In the rows, zero is written as 128.
[102 124 102 124 134 135 108 118 145 164 148 109  85 149 131 113 121 128
 136 122 113 125 152  96 119  96 112 136 148 130 132  95 130 122 150 159
  98 142 103 140 137 110 138 141 120 117 123  81 104 134 128 129 165 135
 132 127 130 112 141 141 143 122 126 129 122 124 136 114 119 150 139 100
 155 165 126 134  91 124 119 153 158 116 169 141 136 118 119 155  94 115
 145 105] => zumi
[240 134 147 124 135 101 122 113 117 136 197 113 103 136 155 126 142 119
 143  61 137 123 109 112 123 117 127 227 120 144 117 119 126 153 135 171
 125 131 133 147 141 124 116 123 125 109 138 137 137 141 142 117 111 123
 119 142 118 126 121 137 138 131 123 100 132 118 128 127 128 112 106 130
 169 170 138 153 177 120 147 143 215 105 133 168 144 118 115 151 105 123
 164 155] => fele
[127 118 125 128 128 112 121 119 126 124 155 126 115 139 122 129 136 100
 113 144 121 123 129 113 117 105 157 197 141 156 124 143 127 168 134 162
 104 136 113 126 134 125 106 143 127 103 111 126 131 126 132 125 139 111
 122 126 117 143 132 126 135 109 124 100 124 133 146 131 111 121 127 138
 130 176 129 135 160 127 113 131 165 124 137 130 122 128 123 139 124 123
 136 166] => fele
[184 124 130 114 141 130 137 123 135 143 187 113 120 123 142 119 135 128
 107  95 136 118 124 120 125 119 119 176 121 144 129 120 124 118 139 160
 133 138 131 127 136 127 132 141 129 136 135 128 126 127 142 131 142 123
 147 129 119 131 126 133 138 135 121 117 128 116 121 122 125 132 131 142
 157 174 131 139 127 136 134 143 187 123 164 146 115 119 120 134  93 110
 156 151] => fele
[ 46  69  98 133 138 149  98 125 165 146 164 107  58 140 116 118 123 125
 121 218 107 139 148 100  98  57 135 111 136 155 125 130 133  76 157 166
 102 148  96 131 142 115 135 149 120 112 120  74  98 122 145 155 183 133
 119 128 106 153 127 127 116 123 132 106 126 132 143 102 103 153 185 133
 129 218 137 109  64 165 105 146 149 130 206 137 144 117 146 126 105  92
 142 192] => zumi
[126 123 108 121 132 112 112 138 134 150 138 127  81 143 125 101 114 144
 140  86 124 132 139 113 121  90 111  66 140 161 116 101 122 124 124 146
  84 138 126 132 129 113 125 133 119 119 121  59 117 139 135 119 131 157
 133 119 130 118 134 141 121 115 127 140 140 147 129 128 104 178 142 108
 153 136 133 146 113 144 123 148 140 124 156 149 125 109 126 144 104 112
 137 130] => zumi
[236 104 130 130 143 131 143 126 137 132 181 106  64  96 141 125 146 167
 114 105 151 130 112 141 118 143 109 150  99 150 135  94 142 100 148 144
 161 142 137 136 140 146 157 152 123 141 138 118 126 112 139 145 152 108
 116 118 101 157 122 126 131 217 129 139 128 114 131 117 122 131 164 110
 181 179 142 115 102 125 133 162 155 126 187 121 118  98 128 123  36 129
 161 131] => fele
[ 99 123 123 105 116 140 114 126 117 138 144 109 123 164 122 123 118 109
 121 116 100 140 139 105 117  59 143 196 149 136 117 121 118 137 135 173
  96 137  97 132 143 107 121 120 124 104 129 151 110 141 129 121 143 136
 130 118 144 137 122 134 135  93 131  88 132 124 124 128 116 116 107 139
 109 147 130 135 158 110 130 137 148 118 151 128 125 128 116 144 164 117
 136 135] => zumi
[125 118 123 114 111 102 119 142 117 131 113 105  58 162 122 117 123 129
 133 115 105 133 124 102 117  78 146 129 154 137 109 122 129 127 134 162
 104 132 113 125 133 110 101 132 128  94 117  75 101 144 118 115 138 141
 121 137 139 123 124 130 120  94 128 121 138 162 139 125  95 153 115 146
 156 152 120 119 150 120 111 139 137 126 137 135 141 118 126 138 125 118
 121 168] => zumi
[166 106 124 105 130 127 129 119 147 140 165 121 137 112 134 124 126 152
 126 112 130 128 120 154 105 139 124 182 117 119 127 134 125 118 139 141
 111 135 144 133 131 117 133 126 125 123 127 127 116 123 129 135 133 125
 112 122 111 133 120 129 122 126 115 145 122 100 130 135 126 131 143 125
 126 170 131 120  84 130 134 139 170 129 153 151 147 121 139 123 124 111
 117 159] => zumi
[127 118 125 129 122 101 115 157 142 150 130 130  14 148 130  93 125 153
 128 122 117 128 128 125 115 144 135 119 136 147 124 119 127 127 142 141
 104 138 120 126 135 115 107 144 121 110 122  67 103 136 118 101 142 153
 126 128 119 120 134 145 119  93 136 161 129 157 130 106  95 156 117 123
 158 171 116 129  95 127 104 147 149 136 130 148 132 111 135 132  87 115
 107 173] => zumi
[203 127 148 117 107 110 133 116 120 115 138 112 127 114 107 134 140 138
 116 101 131 134 111 141 129 130 144 190 115 138 125 144 133 141 140 152
 144 130 135 131 139 136 114 124 119 119 139 154 125 125 126 110 130 106
 133 134 111 149 111 120 137 126 122 119 131 122 137 128 117 122 124 129
 135 162 133 120 160 111 118 130 159 125 125 137 135 141 129 155 123 126
 131 144] => fele
[ 59 119  97 121 127 132 109 124 146 145 131 125  72 176 129 115 109 128
 141 153 102 131 149  55 107  80 129 133 142 137 109 140 126 125 130 165
  87 141  97 146 126 110 118 128 132 110 122  74 105 137 131 127 151 148
 116 119 142 123 131 134 127  78 136 112 130 133 142 121 115 164 129 128
 125 158 120 132  98 145 112 132 148 125 149 141 137 127 136 119 128 106
 113 152] => zumi
[154 116 140 129 138 112 106 114 139 146 181 101  93 141 143 111 125 138
 115 122 119 115 136 116 128  78 127 156 113 138 118 107 129 116 143 164
 118 143 121 120 133 123 130 134 128 116 136 116 112 128 138 124 148 129
 113 153 109 127 139 132 135 135 129 129 118 139 131 113 111 121 154 123
 151 198 132 136 133 114 107 156 184 118 168 157 131 113 117 144 112 106
 155 140] => zumi
[252 123 125 127 147 117 135 122 147 136 164 135 126  86 128 120 134 161
 132  72 154 128 119 175 123 187 117 154 100 127 120 112 135 139 135 123
 153 130 140 139 128 137 147 137 141 136 137 117 124 114 132 131 135 115
 118 130  97 142 123 126 135 178 124 153 117 108 136 135 135 131 179  82
 190 169 134 131 104 110 136 142 176 131 141 149 103 137 136 128  49 136
 135 109] => fele
